Below are the code and all the weights of a small trained network. Each question names an input and a class and asks about switching units off, where a switched-off unit gives its printed mean instead of its output.

import numpy as np


def w(rows, s, z=0):
    codes = np.array(rows[::2]) - 128.0
    scale = np.full(codes.shape[1], s)
    scale[-1] = z or s
    return codes * scale


def norm(h):
    return h / np.sqrt((h * h).mean(-1, keepdims=True) + 1e-5)


def f(y):
    return y / 2 * (1 + np.tanh(0.7978845608 * (y + 0.044715 * y**3)))


def log_softmax(a):
    a = a - a.max(-1, keepdims=True)
    return a - np.log(np.exp(a).sum(-1, keepdims=True))


def net(x, mask):
    res = np.array(x, float).reshape(1, 7) / 4 @ E
    u = 0
    for l in range(2):
        y = f(norm(res) @ A[l][:, :-1].T + A[l][:, -1])
        res = res + np.where(mask[u : u + 6], y, B[l][:, -1]) @ B[l][:, :-1]
        u += 6
    return log_softmax(norm(res)[-1] @ U[:, :-1].T + U[:, -1])


A, B = {}, {}
E = w([
[131,133,125,130,130,128],'x0',
[208,154,175,122,3,163],'x1',
[131,128,130,125,131,125],'x2',
[169,14,16,103,105,109],'x3',
[131,127,127,131,131,132],'x4',
[130,128,129,131,129,126],'x5',
[127,132,122,128,127,134],'x6',
],0.0056)
A[0] = w([
[167,114,79,118,66,149,50],'0.n1',
[120,93,95,128,184,141,7],'0.n2',
[203,135,143,118,31,141,176],'0.n3',
[198,87,147,128,82,97,21],'0.n4',
[184,41,3,117,94,124,245],'0.n5',
[139,112,73,108,147,112,56],'0.n6',
],0.011,0.0017)
B[0] = w([
[153,186,26,184,159,164,173],'0.n1',
[86,99,163,197,96,8,160],'0.n2',
[215,131,175,160,7,86,225],'0.n3',
[134,160,13,180,113,148,169],'0.n4',
[177,1,125,55,123,211,253],'0.n5',
[69,138,209,89,79,56,155],'0.n6',
],0.0094,0.011)
A[1] = w([
[100,40,78,97,161,145,74],'1.n1',
[143,198,70,215,86,118,76],'1.n2',
[133,88,128,58,154,202,7],'1.n3',
[69,108,164,91,114,77,162],'1.n4',
[87,188,59,208,248,152,144],'1.n5',
[120,180,131,146,85,43,52],'1.n6',
],0.015,0.0011)
B[1] = w([
[97,142,244,209,152,80,254],'1.n1',
[44,93,171,94,212,123,229],'1.n2',
[85,234,64,127,137,88,219],'1.n3',
[126,120,49,152,114,140,214],'1.n4',
[85,177,3,93,157,111,254],'1.n5',
[137,195,144,48,185,184,226],'1.n6',
],0.013,0.0064)
U = w([
[73,190,7,110,172,119,232],'0',
[145,189,247,71,147,173,3],'1',
[58,64,189,190,151,49,144],'2',
[218,76,70,153,50,169,152],'3',
],0.012,0.00058)

Each question gives the input, the list of numbers given to net, and the class t.
The units are the neurons (one row each of A and B). Each row of codes is followed by its name. A weight is (code - 128) times the scale printed after its matrix; where a second scale follows, it is the last column's (A, B and U).
mask holds one flag per neuron, layer by layer. A switched-off neuron (its flag False) gives its mean, the last column of its row in B, instead of its output. The means were averaged over made-up inputs and are rounded, as every weight is.
A unit's drop is (log p(t) with every unit on - log p(t) with that unit switched off) / (log p(t) with every unit on - log p(t) with every unit switched off).
The circuit of an input: a set's keep is (log p(t) with only the set's units on - log p(t) with every unit switched off) / (log p(t) with every unit on - log p(t) with every unit switched off). Starting from all 12 units, units are removed one at a time, each time the one whose removal leaves the highest keep (on an exact tie, the one counted first), for as long as the keep stays at least 0.8.
circuit, biggest first: the units of the circuit, biggest drop first
k most important neurons: the k neurons with the biggest drops, biggest first
drop of u: that unit's drop, to one decimal
input [7,-2,-5,8,2,2,-2], class 2: circuit, biggest first -> [1.n1]
input [4,7,-2,-1,6,-4,8], class 1: 3 most important neurons -> [0.n5; 1.n2; 0.n3]
input [-2,8,-1,0,-6,-5,-2], class 1: 2 most important neurons -> [0.n5; 1.n2]
input [2,-8,-5,1,0,-6,3], class 2: 3 most important neurons -> [0.n3; 0.n1; 1.n5]
input [-7,1,-3,-3,0,7,-3], class 1: 2 most important neurons -> [0.n5; 1.n5]
input [7,1,-7,-3,-8,8,1], class 1: 2 most important neurons -> [0.n5; 1.n5]
input [-5,0,1,1,1,1,-4], class 2: 2 most important neurons -> [1.n1; 1.n5]
input [1,7,-6,0,-3,-5,-2], class 1: 3 most important neurons -> [0.n5; 1.n2; 0.n3]
input [-6,0,-8,4,7,7,-2], class 2: 2 most important neurons -> [1.n1; 0.n3]
input [0,6,8,-1,-7,0,0], class 1: 3 most important neurons -> [0.n5; 1.n2; 0.n3]
input [1,-2,-4,2,-2,-3,-4], class 2: drop of 0.n5 -> 0.0
input [0,2,5,1,-3,0,-7], class 3: drop of 0.n3 -> 0.3
input [1,3,-1,2,1,4,2], class 3: drop of 0.n3 -> 0.1
input [-5,2,-7,1,-3,-5,-3], class 3: circuit, biggest first -> [0.n3]
